Below is a small trained network, with its code and all its weights. Each question gives an input and a target symbol and asks what happens when units are switched off, that is, made to give their printed mean instead of their output.

import numpy as np


def w(rows, s, z=0):
    codes = np.array(rows[::2]) - 128.0
    scale = np.full(codes.shape[1], s)
    scale[-1] = z or s
    return codes * scale


def softmax(a):
    e = np.exp(a - a.max(-1, keepdims=True))
    return e / e.sum(-1, keepdims=True)


def log_softmax(a):
    a = a - a.max(-1, keepdims=True)
    return a - np.log(np.exp(a).sum(-1, keepdims=True))


def net(x, mask):
    ids = ['αβγδεηλξπσφω'.index(c) for c in x.split()]
    T = len(ids)
    res = E[ids] + P[:T]
    u = 0
    for l in range(3):
        r = res
        for j in range(3):
            rows = slice(2 * j, 2 * j + 2)
            q, k, v = (r @ M[l][rows].T for M in (Q, K, V))
            z = softmax(np.where(np.tri(T) > 0, q @ k.T / 2**0.5, -1e9)) @ v
            o = O[l][rows]
            res = res + np.where(mask[u + j], z, o[:, -1]) @ o[:, :-1]
        u += 3
    return log_softmax(res[-1] @ U[:, :-1].T + U[:, -1])


Q, K, V, O = {}, {}, {}, {}
E = w([
[148,151,123],'α',
[87,145,248],'β',
[75,132,70],'γ',
[138,152,139],'δ',
[192,176,3],'ε',
[131,180,147],'η',
[111,115,159],'λ',
[196,47,129],'ξ',
[199,144,130],'π',
[73,119,80],'σ',
[62,64,69],'φ',
[75,129,80],'ω',
],0.016)
P = w([
[5,205,152],'0',
[145,105,142],'1',
[133,116,147],'2',
[135,113,148],'3',
[132,118,151],'4',
[132,108,149],'5',
[131,111,146],'6',
[120,108,148],'7',
[129,108,142],'8',
[129,102,150],'9',
[126,107,143],'10',
[119,101,145],'11',
[120,112,140],'12',
],0.011)
Q[0] = w([
[188,153,136],'0.h0',
[158,184,87],'0.h0',
[6,113,98],'0.h1',
[157,63,79],'0.h1',
[132,209,141],'0.h2',
[223,123,105],'0.h2',
],0.014)
K[0] = w([
[222,85,88],'0.h0',
[139,92,19],'0.h0',
[49,211,78],'0.h1',
[146,209,124],'0.h1',
[199,251,118],'0.h2',
[225,109,86],'0.h2',
],0.014)
V[0] = w([
[31,171,143],'0.h0',
[120,245,147],'0.h0',
[194,94,245],'0.h1',
[66,88,55],'0.h1',
[75,22,172],'0.h2',
[193,254,116],'0.h2',
],0.0094)
O[0] = w([
[220,124,123,253],'0.h0',
[2,146,86,174],'0.h0',
[89,44,96,31],'0.h1',
[146,182,98,205],'0.h1',
[218,146,146,201],'0.h2',
[11,39,150,29],'0.h2',
],0.008,0.0048)
Q[1] = w([
[51,202,45],'1.h0',
[195,151,111],'1.h0',
[79,199,26],'1.h1',
[48,171,12],'1.h1',
[147,63,87],'1.h2',
[33,170,205],'1.h2',
],0.012)
K[1] = w([
[141,179,122],'1.h0',
[168,97,44],'1.h0',
[130,1,53],'1.h1',
[66,116,214],'1.h1',
[105,187,173],'1.h2',
[210,112,69],'1.h2',
],0.014)
V[1] = w([
[163,79,2],'1.h0',
[185,103,82],'1.h0',
[91,184,174],'1.h1',
[117,103,114],'1.h1',
[113,119,163],'1.h2',
[244,103,40],'1.h2',
],0.0068)
O[1] = w([
[47,87,128,221],'1.h0',
[108,143,138,254],'1.h0',
[97,168,124,141],'1.h1',
[254,195,86,80],'1.h1',
[92,111,112,112],'1.h2',
[176,128,130,64],'1.h2',
],0.0073,0.0031)
Q[2] = w([
[175,138,191],'2.h0',
[43,104,253],'2.h0',
[157,176,202],'2.h1',
[133,176,21],'2.h1',
[64,191,125],'2.h2',
[146,145,180],'2.h2',
],0.015)
K[2] = w([
[86,123,134],'2.h0',
[99,58,251],'2.h0',
[141,173,197],'2.h1',
[74,224,66],'2.h1',
[118,149,70],'2.h2',
[103,155,166],'2.h2',
],0.014)
V[2] = w([
[120,150,225],'2.h0',
[215,102,2],'2.h0',
[28,119,186],'2.h1',
[97,189,106],'2.h1',
[21,211,150],'2.h2',
[81,163,80],'2.h2',
],0.0074)
O[2] = w([
[148,212,141,128],'2.h0',
[99,104,149,131],'2.h0',
[108,139,247,120],'2.h1',
[108,189,147,252],'2.h1',
[196,129,139,245],'2.h2',
[71,126,86,193],'2.h2',
],0.011,0.0035)
U = w([
[157,133,123,103],'α',
[116,83,62,95],'β',
[139,123,115,69],'γ',
[135,126,98,47],'δ',
[2,81,43,161],'ε',
[226,82,245,69],'η',
[92,81,180,109],'λ',
[71,57,176,196],'ξ',
[92,106,156,96],'π',
[95,74,147,160],'σ',
[176,99,6,2],'φ',
[176,10,113,238],'ω',
],0.007,0.006)

Each question gives the input, a string of symbols that net reads in full, and the target symbol t.
The units are the heads (2 rows each of Q, K, V and O). Each row of codes is followed by its name. A weight is (code - 128) times the scale printed after its matrix; where a second scale follows, it is the last column's (O and U).
mask holds one flag per head, layer by layer. A switched-off head (its flag False) gives its mean, the last column of its rows in O, instead of its output. The means were averaged over made-up inputs and are rounded, as every weight is.
A unit's drop is (log p(t) with every unit on - log p(t) with that unit switched off) / (log p(t) with every unit on - log p(t) with every unit switched off).
The circuit of an input: a set's keep is (log p(t) with only the set's units on - log p(t) with every unit switched off) / (log p(t) with every unit on - log p(t) with every unit switched off). Starting from all 9 units, units are removed one at a time, each time the one whose removal leaves the highest keep (on an exact tie, the one counted first), for as long as the keep stays at least 0.8.
units of the circuit, in order: the units of the circuit, biggest drop first
most important unit: the unit with the biggest drop
which heads matter: for each layer, one digit per head in row order, 1 if its drop is at least 0.15 and else 0, layers parted by /
drop when u is switched off: that unit's drop, to one decimal
input φ ω ω ε α η ξ η γ ε σ, target φ: most important unit : 0.h1
input β ξ π α ω α γ π α σ, target ε: units of the circuit, in order : (0.h0, 0.h1, 1.h2)
input φ δ φ, target φ: units of the circuit, in order : (2.h1, 0.h2, 0.h0)
input π η π ε π, target ξ: units of the circuit, in order : (0.h2, 2.h1)
input β ξ γ, target ε: which heads matter : 110 / 000 / 001
input φ γ φ γ γ, target φ: units of the circuit, in order : (2.h1, 0.h2, 0.h0)
input γ φ ξ δ γ γ δ π π γ π ε, target ε: which heads matter : 001 / 000 / 000
input γ φ ξ π, target ω: which heads matter : 101 / 000 / 010
input ε σ δ φ γ φ ω ω, target η: units of the circuit, in order : (0.h2, 2.h1, 0.h0)
input β φ ω, target ε: which heads matter : 100 / 000 / 001
input φ ω π π ω, target φ: units of the circuit, in order : (2.h1, 0.h2, 0.h0)
input φ ξ δ γ β ε φ φ γ δ ξ γ, target φ: units of the circuit, in order : (2.h1, 0.h1, 0.h2, 0.h0)
input β π ε, target ε: which heads matter : 000 / 000 / 000
input ε β φ σ, target η: most important unit : 0.h2
input π σ ξ η, target ω: which heads matter : 011 / 000 / 010
input γ ε σ δ π λ π, target ξ: which heads matter : 011 / 000 / 010
input φ π ω, target φ: drop when 1.h0 is switched off : 0.0
input β σ ω, target ε: drop when 1.h0 is switched off : 0.1
input ε ω γ, target η: drop when 0.h2 is switched off : 1.1
input β δ φ ε ω σ, target ε: drop when 1.h2 is switched off : 0.3
input β φ φ, target ε: most important unit : 0.h0
